Below are the code and all the weights of a small trained network. Each question names an input and a class and asks about switching units off, where a switched-off unit gives its printed mean instead of its output.

import numpy as np


def w(rows, s, z=0):
    codes = np.array(rows[::2]) - 128.0
    scale = np.full(codes.shape[1], s)
    scale[-1] = z or s
    return codes * scale


def norm(h):
    return h / np.sqrt((h * h).mean(-1, keepdims=True) + 1e-5)


def f(y):
    return y / 2 * (1 + np.tanh(0.7978845608 * (y + 0.044715 * y**3)))


def log_softmax(a):
    a = a - a.max(-1, keepdims=True)
    return a - np.log(np.exp(a).sum(-1, keepdims=True))


def net(x, mask):
    res = np.array(x, float).reshape(1, 8) / 4 @ E
    u = 0
    for l in range(4):
        y = f(norm(res) @ A[l][:, :-1].T + A[l][:, -1])
        res = res + np.where(mask[u : u + 6], y, B[l][:, -1]) @ B[l][:, :-1]
        u += 6
    return log_softmax(norm(res)[-1] @ U[:, :-1].T + U[:, -1])


A, B = {}, {}
E = w([
[109,151,59,145,234],'x0',
[79,116,59,172,211],'x1',
[248,146,79,135,202],'x2',
[65,100,243,154,139],'x3',
[134,151,116,3,175],'x4',
[139,230,152,130,126],'x5',
[244,36,140,48,23],'x6',
[168,120,233,169,145],'x7',
],0.0053)
A[0] = w([
[191,177,134,120,27,78],'0.n0',
[110,164,95,177,149,193],'0.n1',
[59,156,104,116,130,163],'0.n2',
[187,67,105,142,116,47],'0.n3',
[67,2,122,152,106,7],'0.n4',
[65,110,135,76,126,168],'0.n5',
],0.0085,0.0015)
B[0] = w([
[163,181,84,108,86,251],'0.n0',
[105,131,60,174,207,225],'0.n1',
[191,95,173,78,153,213],'0.n2',
[254,113,154,173,192,188],'0.n3',
[72,93,53,184,54,214],'0.n4',
[88,97,59,86,118,203],'0.n5',
],0.008,0.0025)
A[1] = w([
[31,181,148,87,134,121],'1.n0',
[99,197,245,122,74,250],'1.n1',
[18,187,254,119,79,185],'1.n2',
[167,236,83,200,142,168],'1.n3',
[176,192,127,8,167,220],'1.n4',
[232,80,115,123,200,194],'1.n5',
],0.0083,0.002)
B[1] = w([
[146,77,54,188,112,185],'1.n0',
[154,81,172,136,183,203],'1.n1',
[219,46,145,141,254,219],'1.n2',
[168,172,160,104,166,219],'1.n3',
[130,67,66,56,78,253],'1.n4',
[96,189,31,237,53,232],'1.n5',
],0.0098,0.0046)
A[2] = w([
[18,123,108,168,148,156],'2.n0',
[102,156,97,77,142,127],'2.n1',
[143,60,140,98,107,5],'2.n2',
[161,255,150,83,129,172],'2.n3',
[109,56,110,134,84,187],'2.n4',
[156,115,172,162,137,123],'2.n5',
],0.012,0.0016)
B[2] = w([
[179,120,188,156,80,249],'2.n0',
[2,81,205,53,169,176],'2.n1',
[115,186,134,232,165,195],'2.n2',
[85,89,179,184,66,204],'2.n3',
[43,135,128,154,157,253],'2.n4',
[197,79,60,118,225,165],'2.n5',
],0.0072,0.004)
A[3] = w([
[165,104,154,125,223,67],'3.n0',
[203,181,149,108,35,163],'3.n1',
[125,37,57,193,56,150],'3.n2',
[148,195,130,163,198,243],'3.n3',
[75,109,143,61,172,162],'3.n4',
[2,192,122,231,222,255],'3.n5',
],0.009,0.00091)
B[3] = w([
[133,102,174,97,142,179],'3.n0',
[255,98,103,113,101,178],'3.n1',
[96,145,170,175,138,231],'3.n2',
[127,182,121,74,202,175],'3.n3',
[151,97,73,119,133,154],'3.n4',
[117,186,175,77,50,254],'3.n5',
],0.011,0.007)
U = w([
[49,69,46,36,147,139],'0',
[56,99,151,153,65,92],'1',
[70,254,182,67,168,136],'2',
[26,69,211,204,78,159],'3',
[164,52,225,122,240,176],'4',
[227,105,117,106,29,141],'5',
[158,156,73,216,115,151],'6',
[121,140,175,115,104,2],'7',
],0.014,0.0083)

Each question gives the input, the list of numbers given to net, and the class t.
The units are the neurons (one row each of A and B). Each row of codes is followed by its name. A weight is (code - 128) times the scale printed after its matrix; where a second scale follows, it is the last column's (A, B and U).
mask holds one flag per neuron, layer by layer. A switched-off neuron (its flag False) gives its mean, the last column of its row in B, instead of its output. The means were averaged over made-up inputs and are rounded, as every weight is.
A unit's drop is (log p(t) with every unit on - log p(t) with that unit switched off) / (log p(t) with every unit on - log p(t) with every unit switched off).
The circuit of an input: a set's keep is (log p(t) with only the set's units on - log p(t) with every unit switched off) / (log p(t) with every unit on - log p(t) with every unit switched off). Starting from the 12 units with the biggest drops (on a tie, the unit counted first), units are removed one at a time, each time the one whose removal leaves the highest keep (on an exact tie, the one counted first), for as long as the keep stays at least 0.8.
units of the circuit, in order: the units of the circuit, biggest drop first
most important unit: the unit with the biggest drop
top k neurons: the k neurons with the biggest drops, biggest first
top k neurons in layer l: the k neurons of layer l with the biggest drops, biggest first
drop when u is switched off: that unit's drop, to one decimal
input [4,5,7,4,2,1,-4,-8], class 2: units of the circuit, in order	3.n5
input [3,-7,-8,1,3,-3,-6,-3], class 4: top 3 neurons	1.n2, 1.n5, 0.n2
input [-7,8,3,-1,-5,-6,3,7], class 3: top 2 neurons in layer 0	0.n4, 0.n0
input [-5,-6,5,1,7,5,-6,-1], class 4: top 2 neurons	1.n1, 1.n2
input [-6,8,3,0,-8,5,2,5], class 2: top 2 neurons	1.n4, 3.n3
input [1,-8,4,5,3,-7,-1,-6], class 0: top 3 neurons	0.n5, 1.n0, 1.n2
input [-6,-2,2,-8,-2,-1,-8,-8], class 2: top 2 neurons in layer 1	1.n3, 1.n4
input [1,0,6,3,-2,-7,3,4], class 6: top 2 neurons	1.n5, 0.n3
input [-4,-7,-7,-2,8,-4,1,0], class 0: units of the circuit, in order	0.n5, 2.n0, 3.n5
input [-3,-2,-5,-6,-5,0,-8,-5], class 2: top 2 neurons	0.n1, 1.n4
input [-7,6,-1,2,8,3,-6,0], class 4: top 4 neurons	1.n2, 1.n5, 0.n0, 0.n3
input [-4,0,-3,-2,5,5,1,4], class 4: top 2 neurons	1.n1, 1.n2
input [2,-4,2,0,0,-3,4,3], class 6: top 2 neurons	1.n5, 3.n5
input [6,7,-3,5,-6,4,-7,1], class 2: top neuron	3.n5
input [-6,-5,-4,2,8,8,0,-4], class 4: top 2 neurons in layer 1	1.n2, 1.n1
input [-4,4,6,3,7,2,0,3], class 0: top 2 neurons	1.n4, 0.n3
input [6,-8,2,-3,8,2,-4,5], class 0: top 2 neurons	1.n4, 2.n1
input [3,6,2,-7,2,4,-1,-2], class 2: top 2 neurons	0.n1, 1.n3
input [7,-5,-4,-1,8,4,8,1], class 0: top 2 neurons	1.n4, 2.n1
input [-2,5,-6,1,3,2,5,1], class 3: most important unit	1.n3
input [7,6,-2,-6,4,5,8,6], class 6: top 2 neurons in layer 3	3.n5, 3.n2
input [6,-6,6,5,1,-4,1,7], class 6: drop when 1.n5 is switched off	1.2
input [1,5,4,-2,0,-2,4,1], class 6: drop when 1.n5 is switched off	1.0
input [-8,3,1,4,-8,-1,-7,7], class 4: drop when 2.n5 is switched off	0.0
input [2,-5,-8,-3,5,1,1,1], class 0: top 2 neurons in layer 0	0.n5, 0.n0
input [-7,-2,-4,-6,8,4,-5,0], class 0: drop when 1.n4 is switched off	0.2
input [-6,-7,-7,0,-7,1,-8,0], class 4: top neuron in layer 1	1.n2
